Below is a small trained network, with its code and all its weights. Each question gives an input and a target symbol and asks what happens when units are switched off, that is, made to give their printed mean instead of their output.

import numpy as np


def w(rows, s, z=0):
    codes = np.array(rows[::2]) - 128.0
    scale = np.full(codes.shape[1], s)
    scale[-1] = z or s
    return codes * scale


def norm(h):
    return h / np.sqrt((h * h).mean(-1, keepdims=True) + 1e-5)


def f(y):
    return y / 2 * (1 + np.tanh(0.7978845608 * (y + 0.044715 * y**3)))


def softmax(a):
    e = np.exp(a - a.max(-1, keepdims=True))
    return e / e.sum(-1, keepdims=True)


def log_softmax(a):
    a = a - a.max(-1, keepdims=True)
    return a - np.log(np.exp(a).sum(-1, keepdims=True))


def net(x, mask):
    ids = ['ΘΞΠΨΩβγζημτφ'.index(c) for c in x.split()]
    T = len(ids)
    res = E[ids] + P[:T]
    r = norm(res)
    for j in range(3):
        rows = slice(3 * j, 3 * j + 3)
        q, k, v = (r @ M[0][rows].T for M in (Q, K, V))
        z = softmax(np.where(np.tri(T) > 0, q @ k.T / 3**0.5, -1e9)) @ v
        o = O[0][rows]
        res = res + np.where(mask[j], z, o[:, -1]) @ o[:, :-1]
    y = f(norm(res) @ A[0][:, :-1].T + A[0][:, -1])
    res = res + np.where(mask[3:11], y, B[0][:, -1]) @ B[0][:, :-1]
    return log_softmax(norm(res)[-1] @ U[:, :-1].T + U[:, -1])


Q, K, V, O, A, B = {}, {}, {}, {}, {}, {}
E = w([
[166,73,117,152],'Θ',
[175,100,157,215],'Ξ',
[102,103,87,112],'Π',
[118,138,121,150],'Ψ',
[104,138,124,157],'Ω',
[100,133,114,144],'β',
[31,213,166,41],'γ',
[192,219,156,53],'ζ',
[114,131,122,144],'η',
[45,198,172,61],'μ',
[94,144,119,154],'τ',
[2,187,157,61],'φ',
],0.0029)
P = w([
[219,30,228,66],'0',
[127,183,97,169],'1',
[162,212,100,172],'2',
[162,219,83,173],'3',
[152,246,100,171],'4',
[158,226,89,168],'5',
[169,243,87,181],'6',
[159,242,75,179],'7',
[147,254,88,178],'8',
[163,243,76,175],'9',
[163,237,80,176],'10',
],0.00073)
Q[0] = w([
[118,43,82,137],'h0',
[138,48,58,102],'h0',
[68,103,46,113],'h0',
[140,49,98,67],'h1',
[100,118,55,85],'h1',
[125,180,193,202],'h1',
[152,102,232,61],'h2',
[54,204,2,168],'h2',
[46,189,11,164],'h2',
],0.0068)
K[0] = w([
[114,39,8,111],'h0',
[143,52,25,43],'h0',
[51,180,2,28],'h0',
[220,85,209,89],'h1',
[160,5,155,140],'h1',
[5,246,69,151],'h1',
[95,173,9,185],'h2',
[108,17,234,68],'h2',
[115,8,226,76],'h2',
],0.0057)
V[0] = w([
[102,100,110,127],'h0',
[114,95,183,151],'h0',
[83,97,109,98],'h0',
[112,109,135,155],'h1',
[159,91,145,152],'h1',
[118,162,101,164],'h1',
[47,164,148,252],'h2',
[88,49,123,167],'h2',
[229,131,148,171],'h2',
],0.0036)
O[0] = w([
[163,174,170,116,158],'h0',
[141,174,37,90,63],'h0',
[165,191,182,140,156],'h0',
[154,155,138,105,154],'h1',
[120,172,141,169,89],'h1',
[167,104,152,65,210],'h1',
[112,31,247,35,97],'h2',
[61,6,122,219,248],'h2',
[181,189,232,240,111],'h2',
],0.0023,0.0014)
A[0] = w([
[52,136,174,5,143],'n0',
[175,116,249,114,194],'n1',
[70,135,54,108,167],'n2',
[128,80,138,156,147],'n3',
[87,76,110,66,91],'n4',
[227,224,55,68,110],'n5',
[77,144,122,172,162],'n6',
[162,108,1,119,4],'n7',
],0.0047,0.0037)
B[0] = w([
[182,155,131,254,198],'n0',
[74,133,56,89,208],'n1',
[200,113,172,117,252],'n2',
[107,103,123,100,182],'n3',
[111,102,165,174,118],'n4',
[56,63,70,172,176],'n5',
[165,117,145,63,248],'n6',
[189,141,59,91,96],'n7',
],0.0048,0.0018)
U = w([
[144,233,169,214,182],'Θ',
[58,178,126,50,211],'Ξ',
[241,141,46,47,191],'Π',
[91,198,160,79,164],'Ψ',
[56,81,114,75,131],'Ω',
[160,35,222,51,122],'β',
[144,95,88,179,5],'γ',
[40,182,2,196,110],'ζ',
[162,176,187,93,88],'η',
[143,96,89,178,12],'μ',
[69,45,192,230,194],'τ',
[167,105,138,174,31],'φ',
],0.008,0.0022)

Each question gives the input, a string of symbols that net reads in full, and the target symbol t.
The units are the heads (3 rows each of Q, K, V and O) and the neurons (one row each of A and B). Each row of codes is followed by its name. A weight is (code - 128) times the scale printed after its matrix; where a second scale follows, it is the last column's (O, A, B and U).
mask holds one flag per unit, heads first, then neurons. A switched-off unit (its flag False) gives its mean, the last column of its rows in O or B, instead of its output. The means were averaged over made-up inputs and are rounded, as every weight is.
A unit's drop is (log p(t) with every unit on - log p(t) with that unit switched off) / (log p(t) with every unit on - log p(t) with every unit switched off).
The circuit of an input: a set's keep is (log p(t) with only the set's units on - log p(t) with every unit switched off) / (log p(t) with every unit on - log p(t) with every unit switched off). Starting from all 11 units, units are removed one at a time, each time the one whose removal leaves the highest keep (on an exact tie, the one counted first), for as long as the keep stays at least 0.8.
circuit, biggest first: the units of the circuit, biggest drop first
top k neurons: the k neurons with the biggest drops, biggest first
heads that matter: for each layer, one digit per head in row order, 1 if its drop is at least 0.15 and else 0, layers parted by /
drop when u is switched off: that unit's drop, to one decimal
input Ξ τ μ β Π Ψ, target Ξ: circuit, biggest first => (h2, n0, n1)
input β Π Π β η β, target β: heads that matter => 000
input Ξ τ φ Π Π τ Ξ γ, target Θ: heads that matter => 000
input Ξ η ζ ζ Θ ζ Π Π Π, target Ξ: heads that matter => 001
input Ξ Θ μ ζ μ μ Ξ μ Θ Ξ, target ζ: top 3 neurons => (n2, n1, n6)
input Ξ τ γ Ψ Ξ β, target Ξ: circuit, biggest first => (h2, n1, n0)
input Θ β β β, target Θ: top 2 neurons => (n1, n2)
input ζ φ Π τ τ τ Ψ Ψ, target ζ: heads that matter => 001
input τ β Π Π Θ γ ζ β Π Π, target τ: circuit, biggest first => (h2, n0)
input Θ Ψ Π Π Π β Θ η, target Θ: heads that matter => 001
input Ξ φ τ, target Ξ: heads that matter => 001
input Θ β τ, target Θ: circuit, biggest first => (n5)
input τ ζ ζ Ψ Ω Θ β β μ Π η, target τ: circuit, biggest first => (h2, n0)
input Π Ξ τ β β Ω Π μ Ψ, target Π: heads that matter => 001
input β τ τ τ Π Ξ Π φ, target Θ: top 2 neurons => (n0, n5)
input β β Π γ Θ ζ φ β Π ζ, target ζ: top 2 neurons => (n5, n0)
input τ Π Ξ Π Ξ Ψ, target τ: heads that matter => 101
input Ξ Ξ Π τ φ ζ Π η, target Ξ: heads that matter => 001
input β Π τ Π Π Π β Π η, target β: drop when h0 is switched off => 0.0
input Π Ξ γ, target Θ: drop when n0 is switched off => 0.6
